Below is a small trained network, with its code and all its weights. Each question gives an input and a class and asks what happens when units are switched off, that is, made to give their printed mean instead of their output.

import numpy as np


def w(rows, s, z=0):
    codes = np.array(rows[::2]) - 128.0
    scale = np.full(codes.shape[1], s)
    scale[-1] = z or s
    return codes * scale


def norm(h):
    return h / np.sqrt((h * h).mean(-1, keepdims=True) + 1e-5)


def f(y):
    return np.maximum(y, 0)


def log_softmax(a):
    a = a - a.max(-1, keepdims=True)
    return a - np.log(np.exp(a).sum(-1, keepdims=True))


def net(x, mask):
    res = np.array(x, float).reshape(1, 7) / 4 @ E
    u = 0
    for l in range(2):
        y = f(norm(res) @ A[l][:, :-1].T + A[l][:, -1])
        res = res + np.where(mask[u : u + 4], y, B[l][:, -1]) @ B[l][:, :-1]
        u += 4
    return log_softmax(norm(res)[-1] @ U[:, :-1].T + U[:, -1])


A, B = {}, {}
E = w([
[170,173,142,156],'x0',
[121,177,168,149],'x1',
[195,82,76,123],'x2',
[138,109,111,123],'x3',
[193,171,122,109],'x4',
[104,1,147,245],'x5',
[133,117,118,125],'x6',
],0.0067)
A[0] = w([
[85,222,200,197,124],'L0N1',
[246,27,26,103,254],'L0N2',
[69,222,204,178,76],'L0N3',
[138,1,219,236,102],'L0N4',
],0.0054,0.0025)
B[0] = w([
[99,123,103,119,185],'L0N1',
[2,212,194,117,254],'L0N2',
[168,161,98,109,178],'L0N3',
[154,190,183,61,239],'L0N4',
],0.0072,0.0052)
A[1] = w([
[46,58,148,87,222],'L1N1',
[56,254,247,198,236],'L1N2',
[139,104,110,121,29],'L1N3',
[162,22,244,152,2],'L1N4',
],0.0057,0.00092)
B[1] = w([
[204,91,75,150,176],'L1N1',
[154,16,16,87,255],'L1N2',
[57,128,123,114,128],'L1N3',
[115,255,234,120,158],'L1N4',
],0.0069,0.0085)
U = w([
[134,114,121,137,226],'0',
[124,113,115,120,148],'1',
[121,172,255,115,220],'2',
[119,106,102,116,4],'3',
[144,113,100,151,85],'4',
[129,116,118,128,12],'5',
],0.011,0.0034)

Each question gives the input, the list of numbers given to net, and the class t.
The units are the neurons (one row each of A and B). Each row of codes is followed by its name. A weight is (code - 128) times the scale printed after its matrix; where a second scale follows, it is the last column's (A, B and U).
mask holds one flag per neuron, layer by layer. A switched-off neuron (its flag False) gives its mean, the last column of its row in B, instead of its output. The means were averaged over made-up inputs and are rounded, as every weight is.
A unit's drop is (log p(t) with every unit on - log p(t) with that unit switched off) / (log p(t) with every unit on - log p(t) with every unit switched off).
The circuit of an input: a set's keep is (log p(t) with only the set's units on - log p(t) with every unit switched off) / (log p(t) with every unit on - log p(t) with every unit switched off). Starting from all 8 units, units are removed one at a time, each time the one whose removal leaves the highest keep (on an exact tie, the one counted first), for as long as the keep stays at least 0.8.
units of the circuit, in order: the units of the circuit, biggest drop first
unit that matters most: the unit with the biggest drop
top k neurons: the k neurons with the biggest drops, biggest first
k most important neurons of layer l: the k neurons of layer l with the biggest drops, biggest first
drop when u is switched off: that unit's drop, to one decimal
input [1,8,-8,-1,6,-3,4], class 3: units of the circuit, in order : L1N2, L0N4, L1N4
input [-3,1,-4,1,-3,5,4], class 2: top 3 neurons : L1N4, L0N2, L0N4
input [-3,8,-5,-4,4,3,-1], class 3: unit that matters most : L1N2
input [2,-7,-4,5,-2,6,-2], class 2: top 3 neurons : L1N4, L0N4, L0N1
input [-1,5,2,3,1,6,6], class 2: top 3 neurons : L1N4, L0N4, L0N1
input [-3,2,-1,-7,-7,8,4], class 2: top 4 neurons : L1N4, L0N4, L1N2, L0N2
input [-4,-7,-6,-5,3,8,5], class 2: top 2 neurons : L1N4, L0N4
input [0,1,2,3,6,8,-6], class 2: 2 most important neurons of layer 1 : L1N4, L1N1
input [-5,0,-6,2,1,8,4], class 2: 2 most important neurons of layer 1 : L1N4, L1N2
input [7,5,-5,-4,-2,-5,-7], class 4: 2 most important neurons of layer 1 : L1N2, L1N4
input [-4,6,-8,2,-1,-3,6], class 3: 2 most important neurons of layer 0 : L0N4, L0N2
input [0,3,-8,3,-4,-3,4], class 3: drop when L1N3 is switched off : 0.0
input [-1,5,-6,-5,5,5,-7], class 5: drop when L1N2 is switched off : 1.2
input [6,7,-2,1,-3,-2,-5], class 4: drop when L1N2 is switched off : 0.1
